Below is a small trained network, with its code and all its weights. Each question gives an input and a class and asks what happens when units are switched off, that is, made to give their printed mean instead of their output.

import numpy as np


def w(rows, s, z=0):
    codes = np.array(rows[::2]) - 128.0
    scale = np.full(codes.shape[1], s)
    scale[-1] = z or s
    return codes * scale


def norm(h):
    return h / np.sqrt((h * h).mean(-1, keepdims=True) + 1e-5)


def f(y):
    return np.maximum(y, 0)


def log_softmax(a):
    a = a - a.max(-1, keepdims=True)
    return a - np.log(np.exp(a).sum(-1, keepdims=True))


def net(x, mask):
    res = np.array(x, float).reshape(1, 7) / 4 @ E
    u = 0
    for l in range(4):
        y = f(norm(res) @ A[l][:, :-1].T + A[l][:, -1])
        res = res + np.where(mask[u : u + 3], y, B[l][:, -1]) @ B[l][:, :-1]
        u += 3
    return log_softmax(norm(res)[-1] @ U[:, :-1].T + U[:, -1])


A, B = {}, {}
E = w([
[127,129,128,130,128,130,127,127,130],'x0',
[119,206,184,212,228,92,127,131,107],'x1',
[127,129,122,127,127,127,126,123,127],'x2',
[71,162,181,78,92,223,53,109,120],'x3',
[1,153,148,134,46,50,150,163,172],'x4',
[125,125,128,135,124,133,129,127,127],'x5',
[128,127,128,124,132,126,125,126,127],'x6',
],0.0089)
A[0] = w([
[73,135,121,107,68,96,184,151,168,170],'0.n1',
[133,165,198,180,184,113,100,111,22,96],'0.n2',
[160,1,68,116,155,122,158,107,171,253],'0.n3',
],0.0055,0.0028)
B[0] = w([
[118,9,90,87,75,58,153,149,199,232],'0.n1',
[74,9,57,113,203,133,144,219,121,229],'0.n2',
[253,188,81,138,40,93,170,206,75,254],'0.n3',
],0.0059,0.005)
A[1] = w([
[175,176,99,140,240,134,204,125,65,2],'1.n1',
[221,190,187,235,252,111,100,60,79,30],'1.n2',
[254,45,185,6,10,236,50,147,142,159],'1.n3',
],0.0038)
B[1] = w([
[152,92,140,159,112,122,111,192,181,162],'1.n1',
[58,102,88,109,120,117,69,222,224,172],'1.n2',
[168,123,149,128,91,138,143,1,116,255],'1.n3',
],0.01,0.0054)
A[2] = w([
[2,189,217,135,134,120,82,159,124,4],'2.n1',
[130,165,141,165,180,102,158,158,177,94],'2.n2',
[137,133,154,123,193,197,88,116,99,26],'2.n3',
],0.009,0.0037)
B[2] = w([
[213,176,109,93,122,165,234,151,64,254],'2.n1',
[117,98,136,142,97,149,75,4,137,223],'2.n2',
[29,190,109,193,102,173,58,171,109,185],'2.n3',
],0.012,0.0052)
A[3] = w([
[118,48,127,135,88,84,219,1,111,2],'3.n1',
[44,225,223,203,146,41,210,77,130,38],'3.n2',
[132,119,176,61,57,125,128,112,134,154],'3.n3',
],0.0071,0.0021)
B[3] = w([
[99,190,148,119,174,81,38,193,112,255],'3.n1',
[201,251,196,155,125,75,58,63,25,189],'3.n2',
[71,92,166,161,254,192,217,120,201,213],'3.n3',
],0.0082,0.0064)
U = w([
[216,166,99,117,117,139,202,138,86,255],'0',
[155,67,78,219,203,105,88,165,146,58],'1',
[93,74,85,107,97,37,143,180,198,119],'2',
[98,193,164,172,156,52,81,132,99,123],'3',
[147,121,154,118,117,214,76,21,139,70],'4',
[34,153,124,175,157,209,67,184,101,125],'5',
[7,120,184,69,100,170,157,106,196,94],'6',
],0.019,0.0046)

Each question gives the input, the list of numbers given to net, and the class t.
The units are the neurons (one row each of A and B). Each row of codes is followed by its name. A weight is (code - 128) times the scale printed after its matrix; where a second scale follows, it is the last column's (A, B and U).
mask holds one flag per neuron, layer by layer. A switched-off neuron (its flag False) gives its mean, the last column of its row in B, instead of its output. The means were averaged over made-up inputs and are rounded, as every weight is.
A unit's drop is (log p(t) with every unit on - log p(t) with that unit switched off) / (log p(t) with every unit on - log p(t) with every unit switched off).
The circuit of an input: a set's keep is (log p(t) with only the set's units on - log p(t) with every unit switched off) / (log p(t) with every unit on - log p(t) with every unit switched off). Starting from all 12 units, units are removed one at a time, each time the one whose removal leaves the highest keep (on an exact tie, the one counted first), for as long as the keep stays at least 0.8.
units of the circuit, in order: the units of the circuit, biggest drop first
k most important neurons: the k neurons with the biggest drops, biggest first
top k neurons in layer l: the k neurons of layer l with the biggest drops, biggest first
drop when u is switched off: that unit's drop, to one decimal
input [-5,2,5,7,5,-6,-5], class 0: top neuron in layer 2 -> 2.n1
input [1,3,-4,-7,-6,0,8], class 1: 2 most important neurons -> 2.n1, 1.n2
input [2,4,-4,1,-1,-5,-7], class 5: 2 most important neurons -> 0.n3, 0.n1
input [1,-4,-6,0,1,-5,5], class 2: 2 most important neurons -> 2.n1, 0.n1
input [-4,0,-7,-6,1,3,-8], class 2: units of the circuit, in order -> 2.n1, 3.n2
input [3,7,-5,-1,-7,-4,4], class 1: 2 most important neurons -> 1.n1, 1.n2
input [1,4,7,0,-5,1,-3], class 1: 3 most important neurons -> 1.n1, 1.n2, 3.n1
input [1,4,5,1,8,-1,-3], class 0: 2 most important neurons -> 2.n1, 1.n3
input [8,7,2,5,1,-6,5], class 0: 2 most important neurons -> 2.n1, 3.n1
input [-5,1,-8,-5,-1,-3,-3], class 1: 2 most important neurons -> 2.n1, 2.n2
input [-8,1,6,-7,3,-7,-6], class 3: top 2 neurons in layer 1 -> 1.n2, 1.n1
input [6,-6,3,1,1,-1,1], class 6: 2 most important neurons -> 2.n1, 3.n3
input [7,8,-2,1,2,-2,4], class 0: top 2 neurons in layer 2 -> 2.n1, 2.n3
input [2,3,-8,1,-4,3,-5], class 5: units of the circuit, in order -> 2.n3
input [-4,7,-2,1,2,-7,-7], class 0: 2 most important neurons -> 2.n1, 0.n1
input [6,2,6,0,-7,3,7], class 1: drop when 2.n1 is switched off -> 0.1
input [1,2,2,8,5,7,5], class 0: drop when 2.n1 is switched off -> 0.9
input [8,5,5,6,-5,8,-5], class 5: drop when 2.n2 is switched off -> 0.0
input [5,2,2,-7,-3,-3,7], class 1: top 2 neurons in layer 2 -> 2.n1, 2.n2
input [-7,2,-3,-8,6,-3,2], class 3: units of the circuit, in order -> 3.n2
input [8,1,-5,-1,-3,5,-4], class 1: 2 most important neurons -> 2.n1, 0.n1
